Here is a tiny trained network, its code and every weight. The questions are about switching its units off for an input and a target symbol, where a switched-off unit gives its printed mean instead of its output.

import numpy as np


def w(rows, s, z=0):
    codes = np.array(rows[::2]) - 128.0
    scale = np.full(codes.shape[1], s)
    scale[-1] = z or s
    return codes * scale


def norm(h):
    return h / np.sqrt((h * h).mean(-1, keepdims=True) + 1e-5)


def f(y):
    return np.maximum(y, 0)


def softmax(a):
    e = np.exp(a - a.max(-1, keepdims=True))
    return e / e.sum(-1, keepdims=True)


def log_softmax(a):
    a = a - a.max(-1, keepdims=True)
    return a - np.log(np.exp(a).sum(-1, keepdims=True))


def net(x, mask):
    ids = ['αβεζμτφω'.index(c) for c in x.split()]
    T = len(ids)
    res = E[ids] + P[:T]
    r = norm(res)
    for j in range(2):
        rows = slice(4 * j, 4 * j + 4)
        q, k, v = (r @ M[0][rows].T for M in (Q, K, V))
        z = softmax(np.where(np.tri(T) > 0, q @ k.T / 4**0.5, -1e9)) @ v
        o = O[0][rows]
        res = res + np.where(mask[j], z, o[:, -1]) @ o[:, :-1]
    y = f(norm(res) @ A[0][:, :-1].T + A[0][:, -1])
    res = res + np.where(mask[2:18], y, B[0][:, -1]) @ B[0][:, :-1]
    return log_softmax(norm(res)[-1] @ U[:, :-1].T + U[:, -1])


Q, K, V, O, A, B = {}, {}, {}, {}, {}, {}
E = w([
[158,95,253,174,157,140,136,109],'α',
[113,145,50,55,21,173,179,219],'β',
[223,90,127,125,159,163,39,205],'ε',
[128,250,159,124,109,194,18,119],'ζ',
[165,126,70,77,172,156,198,96],'μ',
[42,159,70,224,215,100,199,68],'τ',
[127,102,101,94,136,28,101,173],'φ',
[159,140,173,187,147,54,186,243],'ω',
],0.028)
P = w([
[68,93,76,82,145,221,160,136],'0',
[252,185,71,158,124,169,214,119],'1',
[183,100,76,150,142,170,199,153],'2',
[185,160,150,159,234,143,182,145],'3',
[125,88,170,128,161,120,168,175],'4',
[128,95,167,160,136,86,146,169],'5',
[125,106,176,149,90,83,143,162],'6',
[89,57,132,200,112,91,114,155],'7',
[102,71,181,150,48,106,136,137],'8',
[35,56,151,221,144,100,59,132],'9',
[74,63,205,149,75,119,84,118],'10',
],0.012)
Q[0] = w([
[30,249,44,24,87,255,168,31],'H0',
[56,133,116,160,68,115,35,119],'H0',
[243,87,168,152,86,220,167,177],'H0',
[162,15,235,164,155,137,167,32],'H0',
[119,142,9,161,190,18,60,139],'H1',
[163,104,105,137,168,159,175,125],'H1',
[101,219,221,119,74,176,44,3],'H1',
[94,53,233,168,108,69,46,93],'H1',
],0.041)
K[0] = w([
[89,154,141,111,167,255,191,125],'H0',
[113,159,138,167,124,152,63,151],'H0',
[178,115,173,36,139,90,150,174],'H0',
[135,39,165,110,150,104,150,62],'H0',
[53,107,147,113,103,66,71,103],'H1',
[149,117,123,117,171,117,113,118],'H1',
[140,159,155,199,117,245,140,98],'H1',
[126,84,221,131,105,164,142,110],'H1',
],0.063)
V[0] = w([
[75,167,103,98,128,120,94,120],'H0',
[104,130,85,122,100,70,194,7],'H0',
[193,166,150,125,45,112,131,176],'H0',
[203,69,216,196,69,122,152,148],'H0',
[37,102,115,209,166,121,124,116],'H1',
[207,91,114,49,156,209,120,130],'H1',
[146,141,85,129,204,103,74,54],'H1',
[74,60,110,143,148,179,72,116],'H1',
],0.018)
O[0] = w([
[162,134,123,83,118,82,90,147,143],'H0',
[66,140,122,79,210,97,114,74,4],'H0',
[190,151,193,154,151,110,127,145,242],'H0',
[140,49,127,244,106,158,119,122,77],'H0',
[168,195,172,186,111,136,147,132,80],'H1',
[167,13,104,99,159,71,57,104,23],'H1',
[166,103,122,156,76,94,134,101,97],'H1',
[170,126,161,168,126,65,116,82,2],'H1',
],0.011,0.0043)
A[0] = w([
[56,84,153,108,110,114,124,157,95],'N0',
[75,89,228,157,118,151,115,69,90],'N1',
[75,120,125,171,75,104,93,111,101],'N2',
[83,86,189,147,176,88,105,99,81],'N3',
[82,162,118,148,107,100,136,132,81],'N4',
[83,124,198,132,102,115,95,164,121],'N5',
[108,175,96,139,139,158,182,58,81],'N6',
[94,128,213,176,152,110,129,101,112],'N7',
[135,125,71,112,48,158,161,112,3],'N8',
[116,142,158,116,115,163,1,115,97],'N9',
[156,132,169,169,125,159,53,110,58],'N10',
[125,99,101,141,130,148,167,82,129],'N11',
[77,110,77,76,47,125,127,127,96],'N12',
[117,152,181,94,143,158,169,75,109],'N13',
[98,98,96,125,119,129,93,67,108],'N14',
[21,97,105,124,151,149,116,66,98],'N15',
],0.039,0.015)
B[0] = w([
[155,133,138,139,148,100,107,141,179],'N0',
[2,94,117,142,111,88,107,117,193],'N1',
[153,149,152,146,145,113,87,118,152],'N2',
[94,102,89,110,153,150,117,146,177],'N3',
[137,105,129,111,172,103,106,161,188],'N4',
[126,119,115,113,176,136,130,167,249],'N5',
[164,95,54,202,134,136,126,82,161],'N6',
[148,165,180,155,141,128,143,169,210],'N7',
[60,109,122,153,79,88,100,144,138],'N8',
[105,176,127,128,166,158,94,166,189],'N9',
[187,76,117,103,101,151,82,150,208],'N10',
[98,161,139,123,119,83,119,118,151],'N11',
[99,113,74,107,83,146,179,123,187],'N12',
[136,142,161,168,118,164,153,163,163],'N13',
[147,115,190,112,121,135,148,127,144],'N14',
[139,140,180,135,156,136,130,4,174],'N15',
],0.071,0.02)
U = w([
[125,152,206,172,124,197,236,170,49],'α',
[168,147,130,100,181,25,184,138,17],'β',
[137,139,67,218,170,159,136,60,7],'ε',
[203,89,143,91,77,208,76,118,67],'ζ',
[87,78,11,73,172,177,199,113,182],'μ',
[116,127,188,63,154,173,159,27,249],'τ',
[36,114,164,159,71,105,94,121,128],'φ',
[114,254,97,88,127,193,65,99,114],'ω',
],0.0066,0.0011)

Each question gives the input, a string of symbols that net reads in full, and the target symbol t.
The units are the heads (4 rows each of Q, K, V and O) and the neurons (one row each of A and B). Each row of codes is followed by its name. A weight is (code - 128) times the scale printed after its matrix; where a second scale follows, it is the last column's (O, A, B and U).
mask holds one flag per unit, heads first, then neurons. A switched-off unit (its flag False) gives its mean, the last column of its rows in O or B, instead of its output. The means were averaged over made-up inputs and are rounded, as every weight is.
A unit's drop is (log p(t) with every unit on - log p(t) with that unit switched off) / (log p(t) with every unit on - log p(t) with every unit switched off).
The circuit of an input: a set's keep is (log p(t) with only the set's units on - log p(t) with every unit switched off) / (log p(t) with every unit on - log p(t) with every unit switched off). Starting from the 12 units with the biggest drops (on a tie, the unit counted first), units are removed one at a time, each time the one whose removal leaves the highest keep (on an exact tie, the one counted first), for as long as the keep stays at least 0.8.
circuit, biggest first: the units of the circuit, biggest drop first
unit that matters most: the unit with the biggest drop
k most important neurons: the k neurons with the biggest drops, biggest first
heads that matter: for each layer, one digit per head in row order, 1 if its drop is at least 0.15 and else 0, layers parted by /
drop of u: that unit's drop, to one decimal
input μ φ ε ε, target ω: most important neuron -> [N5]
input φ φ ε φ ε, target ζ: circuit, biggest first -> [N10, H1]
input φ φ τ ω, target α: heads that matter -> 00
input μ ζ ζ φ α ω φ ε ζ ω μ, target τ: heads that matter -> 10
input φ ω ε φ ε φ τ ζ, target ζ: heads that matter -> 11
input μ φ ω, target β: 2 most important neurons -> [N10, N1]
input φ ζ μ α μ φ β φ μ, target ε: heads that matter -> 10
input μ ζ α, target φ: heads that matter -> 10
input φ ε φ, target β: heads that matter -> 01
input φ μ α, target α: heads that matter -> 10
input ζ φ φ φ, target μ: heads that matter -> 11
input ε β α ε φ τ φ α α α β, target μ: heads that matter -> 11
input ω ζ α, target φ: heads that matter -> 10
input ζ α α φ α τ ε ε, target ω: unit that matters most -> N9
input β ε α μ, target τ: heads that matter -> 11
input α ζ ζ φ, target μ: 3 most important neurons -> [N7, N10, N1]
input φ ε β, target φ: 2 most important neurons -> [N8, N5]
input α φ φ φ α β ζ, target ζ: drop of H0 -> 0.4
input φ ε ω, target β: drop of H0 -> 0.7
input ζ φ α φ φ φ ε φ β ε, target ζ: circuit, biggest first -> [N10]
input ε μ φ τ, target τ: drop of H1 -> 0.1
